Small tables with named rows and columns. After each table, cells are looked up by row and column.

mekis:
|  | vog | luvoded | danop | fim | zipa | goka | lig | loviz | zeson |
|---|---|---|---|---|---|---|---|---|---|
| rula | 35 | 13 | 23 | 133 | 72 | 208 | 158 | 142 | 213 |
| guvikul | 183 | 13 | 209 | 49 | 45 | 85 | 75 | 112 | 34 |
| foro | 148 | 103 | 35 | 131 | 41 | 25 | 135 | 166 | 202 |
| kozut | 61 | 55 | 113 | 217 | 183 | 132 | 168 | 44 | 41 |
| gaz | 102 | 57 | 35 | 89 | 155 | 134 | 212 | 95 | 166 |
| munoni | 124 | 203 | 51 | 153 | 191 | 103 | 138 | 50 | 133 |
| bib | 50 | 149 | 22 | 164 | 109 | 93 | 71 | 27 | 148 |
| vifoso | 189 | 192 | 202 | 58 | 193 | 40 | 214 | 200 | 99 |
| mes | 133 | 138 | 36 | 36 | 163 | 105 | 83 | 41 | 192 |
| negude | 24 | 89 | 42 | 146 | 171 | 129 | 99 | 20 | 173 |
| ded | 196 | 162 | 24 | 213 | 210 | 37 | 152 | 126 | 88 |

What is the zeson of guvikul in mekis?
34
What is the lig of negude in mekis?
99
What is the goka of ded in mekis?
37
What is the fim of rula in mekis?
133
What is the zipa of negude in mekis?
171
What is the vog of ded in mekis?
196
What is the danop of mes in mekis?
36
What is the loviz of vifoso in mekis?
200
What is the goka of guvikul in mekis?
85
What is the zeson of foro in mekis?
202
What is the danop of negude in mekis?
42
What is the luvoded of gaz in mekis?
57
What is the danop of gaz in mekis?
35
What is the luvoded of negude in mekis?
89
What is the zeson of bib in mekis?
148
Which row has the largest danop? guvikul

Table galomat
fields: melu, pilo, letasig, kuger, rudivim, lisasof
punin: [2.3, 5.3, 0.8, 3.4, -0.7, 1.2]
velami: [5.0, 1.8, -1.1, 2.1, 0.3, 1.1]
bipogeb: [1.9, 4.0, 0.1, 3.2, 4.5, -5.3]
bedu: [3.8, 4.6, 0.4, 3.9, 2.7, -0.6]

punin, pilo: 5.3
bedu, melu: 3.8
velami, kuger: 2.1
bedu, kuger: 3.9
punin, melu: 2.3
bedu, rudivim: 2.7
bipogeb, letasig: 0.1

zet =
,tigor,zogik,vugef,zis,vufuvet,gipara,ravofid,gikan
tomu,6.08,7.15,6.06,7.67,4.02,6.38,7.30,5.72
fumezat,6.61,6.36,7.40,7.27,6.33,5.93,1.85,6.20
botufan,6.20,7.56,5.06,6.55,7.34,6.72,9.10,7.47
kodib,5.60,7.22,7.20,6.83,7.40,5.67,6.83,7.51
volelu,6.28,8.01,7.96,7.40,7.02,6.93,5.58,5.90
febus,6.50,6.72,6.64,6.00,5.10,6.04,8.52,5.95
ragadob,6.70,6.19,7.32,6.08,5.28,6.47,6.43,5.89
tekale,6.30,6.88,4.52,7.14,4.87,6.96,6.91,6.54
fonegez,6.61,6.68,4.85,5.72,6.00,6.82,6.56,5.49
lus,6.45,6.77,6.52,6.43,6.83,6.36,5.20,5.80

zogik of lus: 6.77
vufuvet of fonegez: 6.00
zogik of fumezat: 6.36
tigor of fonegez: 6.61
zis of tekale: 7.14
vufuvet of volelu: 7.02
Which row has the largest gikan? kodib

Table fom
,fuf,golatal,movu,gogave,dev
sibidu,851,-687,-809,-759,284
sefo,982,-604,-863,-790,119
gid,868,-712,-826,-781,330

sibidu, dev: 284
sefo, movu: -863
gid, golatal: -712
sibidu, golatal: -687
sefo, gogave: -790
sibidu, gogave: -759
sibidu, fuf: 851
gid, dev: 330
sefo, golatal: -604
gid, fuf: 868
sefo, fuf: 982
sibidu, movu: -809
sefo, dev: 119
gid, gogave: -781
gid, movu: -826

rimaso.tsv
	gop	nuzorin	nodiz	pon	kigiren
zar	69	122	131	154	95
lir	63	121	122	167	74
gaz	89	89	92	103	84
fif	61	126	129	182	73
ligolu	74	109	109	108	97
foniv	66	124	128	123	109
maz	73	115	126	191	68
vog	63	124	124	109	111
tezal	71	114	121	189	63
bimuza	91	96	109	106	105

zar, kigiren => 95
fif, kigiren => 73
tezal, nuzorin => 114
tezal, pon => 189
bimuza, pon => 106
fif, gop => 61
zar, nodiz => 131

zigo:
	vufur	par	fabo	tasaza	vatudav	roganut	ret
lir	6120	9254	7115	6326	9221	3709	4665
gur	5118	4786	7532	3540	7118	7218	4651
vudus	5296	7808	5529	7891	2379	3958	5876
zuki	6465	9245	7159	6279	9529	3502	3975
zefefen	5469	5500	5031	5683	5186	5522	4944
roki	4428	4425	7697	3411	6646	7660	5236
ped	5192	7640	6770	6206	8636	4116	5200
peduve	5556	7053	5618	6751	3462	4895	5463
ruzibe	5310	7400	5659	7433	2259	4224	5278
keveb	6082	7141	6349	5264	7694	4579	4225
nug	6105	2768	5423	5024	2784	2858	6016
kibun	4013	4262	7686	3277	7030	7706	5379
safafo	5192	7768	5755	7912	2214	4076	5863

What is the vatudav of ped in zigo?
8636
What is the par of zefefen in zigo?
5500
What is the par of zuki in zigo?
9245
What is the roganut of lir in zigo?
3709
What is the vatudav of roki in zigo?
6646
What is the vufur of ruzibe in zigo?
5310
What is the vufur of kibun in zigo?
4013
What is the fabo of ped in zigo?
6770

